Below is a small trained network, with its code and all its weights. Each question gives an input and a class and asks what happens when units are switched off, that is, made to give their printed mean instead of their output.

import numpy as np


def w(rows, s, z=0):
    codes = np.array(rows[::2]) - 128.0
    scale = np.full(codes.shape[1], s)
    scale[-1] = z or s
    return codes * scale


def norm(h):
    return h / np.sqrt((h * h).mean(-1, keepdims=True) + 1e-5)


def f(y):
    return np.maximum(y, 0)


def log_softmax(a):
    a = a - a.max(-1, keepdims=True)
    return a - np.log(np.exp(a).sum(-1, keepdims=True))


def net(x, mask):
    res = np.array(x, float).reshape(1, 5) / 4 @ E
    u = 0
    for l in range(3):
        y = f(norm(res) @ A[l][:, :-1].T + A[l][:, -1])
        res = res + np.where(mask[u : u + 12], y, B[l][:, -1]) @ B[l][:, :-1]
        u += 12
    return log_softmax(norm(res)[-1] @ U[:, :-1].T + U[:, -1])


A, B = {}, {}
E = w([
[227,194,125,69,82],'x0',
[123,255,89,171,191],'x1',
[94,85,62,96,63],'x2',
[168,145,147,119,33],'x3',
[183,93,100,229,111],'x4',
],0.0065)
A[0] = w([
[197,135,155,180,91,80],'L0N1',
[77,104,90,176,142,126],'L0N2',
[90,109,101,147,139,51],'L0N3',
[120,204,84,153,126,68],'L0N4',
[125,174,111,120,148,86],'L0N5',
[98,115,109,99,126,1],'L0N6',
[118,111,154,93,115,113],'L0N7',
[162,105,85,99,4,55],'L0N8',
[100,214,142,147,169,21],'L0N9',
[167,143,68,143,73,4],'L0N10',
[135,70,151,125,109,149],'L0N11',
[189,144,154,153,81,43],'L0N12',
],0.011,0.0024)
B[0] = w([
[173,116,168,173,77,213],'L0N1',
[154,38,75,118,153,209],'L0N2',
[166,168,161,169,174,165],'L0N3',
[54,135,154,153,92,218],'L0N4',
[87,150,81,119,44,183],'L0N5',
[188,143,136,110,137,147],'L0N6',
[111,77,181,109,99,169],'L0N7',
[160,92,64,67,83,253],'L0N8',
[121,128,65,73,93,228],'L0N9',
[84,107,212,173,131,188],'L0N10',
[107,254,139,149,108,194],'L0N11',
[164,118,146,215,127,198],'L0N12',
],0.0075,0.0052)
A[1] = w([
[216,115,58,107,116,123],'L1N1',
[44,213,177,125,116,110],'L1N2',
[155,246,162,76,51,174],'L1N3',
[74,110,216,112,142,106],'L1N4',
[143,190,120,108,153,79],'L1N5',
[118,121,166,173,75,94],'L1N6',
[20,47,177,81,27,132],'L1N7',
[100,95,205,107,148,62],'L1N8',
[159,114,182,134,104,174],'L1N9',
[84,100,254,86,143,3],'L1N10',
[101,140,111,225,175,107],'L1N11',
[135,74,61,187,217,82],'L1N12',
],0.0086,0.003)
B[1] = w([
[50,127,153,157,31,180],'L1N1',
[226,160,27,92,167,189],'L1N2',
[85,113,88,142,198,254],'L1N3',
[165,183,137,60,210,160],'L1N4',
[131,153,96,148,140,147],'L1N5',
[176,151,146,142,197,174],'L1N6',
[142,193,179,30,196,246],'L1N7',
[174,173,162,51,196,151],'L1N8',
[77,163,216,162,121,182],'L1N9',
[90,139,211,61,233,160],'L1N10',
[52,63,95,96,107,188],'L1N11',
[55,3,129,169,178,194],'L1N12',
],0.0066,0.0063)
A[2] = w([
[207,99,159,214,94,142],'L2N1',
[91,231,39,87,191,66],'L2N2',
[67,250,66,56,56,197],'L2N3',
[124,178,67,194,174,139],'L2N4',
[254,148,155,221,91,144],'L2N5',
[83,70,156,186,234,59],'L2N6',
[144,82,55,59,184,171],'L2N7',
[130,109,133,92,106,18],'L2N8',
[106,219,41,148,143,7],'L2N9',
[194,148,183,190,104,155],'L2N10',
[192,114,92,78,35,90],'L2N11',
[80,66,123,183,103,24],'L2N12',
],0.0095,0.0014)
B[2] = w([
[20,225,181,196,150,193],'L2N1',
[194,190,110,178,127,243],'L2N2',
[210,55,130,197,106,255],'L2N3',
[255,57,100,28,127,187],'L2N4',
[69,207,202,231,183,202],'L2N5',
[85,51,73,117,93,200],'L2N6',
[131,113,139,180,110,209],'L2N7',
[111,165,101,39,10,143],'L2N8',
[186,175,72,201,193,198],'L2N9',
[9,250,202,214,101,182],'L2N10',
[111,95,128,120,31,179],'L2N11',
[104,130,141,123,188,178],'L2N12',
],0.0071,0.008)
U = w([
[120,167,177,28,223,2],'0',
[36,191,198,235,106,110],'1',
[212,161,28,196,181,122],'2',
[136,79,114,74,31,151],'3',
[32,5,51,160,204,232],'4',
],0.018,0.00082)

Each question gives the input, the list of numbers given to net, and the class t.
The units are the neurons (one row each of A and B). Each row of codes is followed by its name. A weight is (code - 128) times the scale printed after its matrix; where a second scale follows, it is the last column's (A, B and U).
mask holds one flag per neuron, layer by layer. A switched-off neuron (its flag False) gives its mean, the last column of its row in B, instead of its output. The means were averaged over made-up inputs and are rounded, as every weight is.
A unit's drop is (log p(t) with every unit on - log p(t) with that unit switched off) / (log p(t) with every unit on - log p(t) with every unit switched off).
most important unit: the unit with the biggest drop
k most important neurons: the k neurons with the biggest drops, biggest first
k most important neurons of layer l: the k neurons of layer l with the biggest drops, biggest first
drop when u is switched off: that unit's drop, to one decimal
input [-2,1,-8,-2,8], class 4: most important unit -> L1N12
input [-8,5,-4,7,8], class 4: 2 most important neurons of layer 2 -> [L2N6 L2N2]
input [6,2,8,-3,-6], class 3: 2 most important neurons -> [L0N8 L0N11]
input [-8,5,-1,4,-3], class 4: 2 most important neurons -> [L0N2 L0N11]
input [-5,1,-7,-2,-7], class 2: 2 most important neurons -> [L1N2 L0N9]
input [2,4,4,6,-3], class 2: 2 most important neurons -> [L1N3 L0N2]
input [3,-7,4,-7,-2], class 3: 2 most important neurons -> [L0N8 L0N10]
input [-7,-2,-8,4,2], class 4: 2 most important neurons -> [L1N11 L2N6]
input [-2,-7,0,-4,2], class 0: 2 most important neurons -> [L0N11 L1N7]
input [2,-2,2,0,-5], class 3: 3 most important neurons -> [L0N8 L0N10 L0N4]
input [1,-6,3,-2,-1], class 3: drop when L0N8 is switched off -> 2.3
input [-4,0,6,8,-1], class 3: drop when L0N8 is switched off -> 0.6
input [-6,6,8,7,8], class 4: drop when L0N2 is switched off -> 0.9
input [2,3,0,-3,-7], class 2: drop when L2N10 is switched off -> 0.0
input [-4,5,1,-1,0], class 4: most important unit -> L0N2
input [8,0,5,-4,-3], class 3: 2 most important neurons of layer 0 -> [L0N8 L0N11]
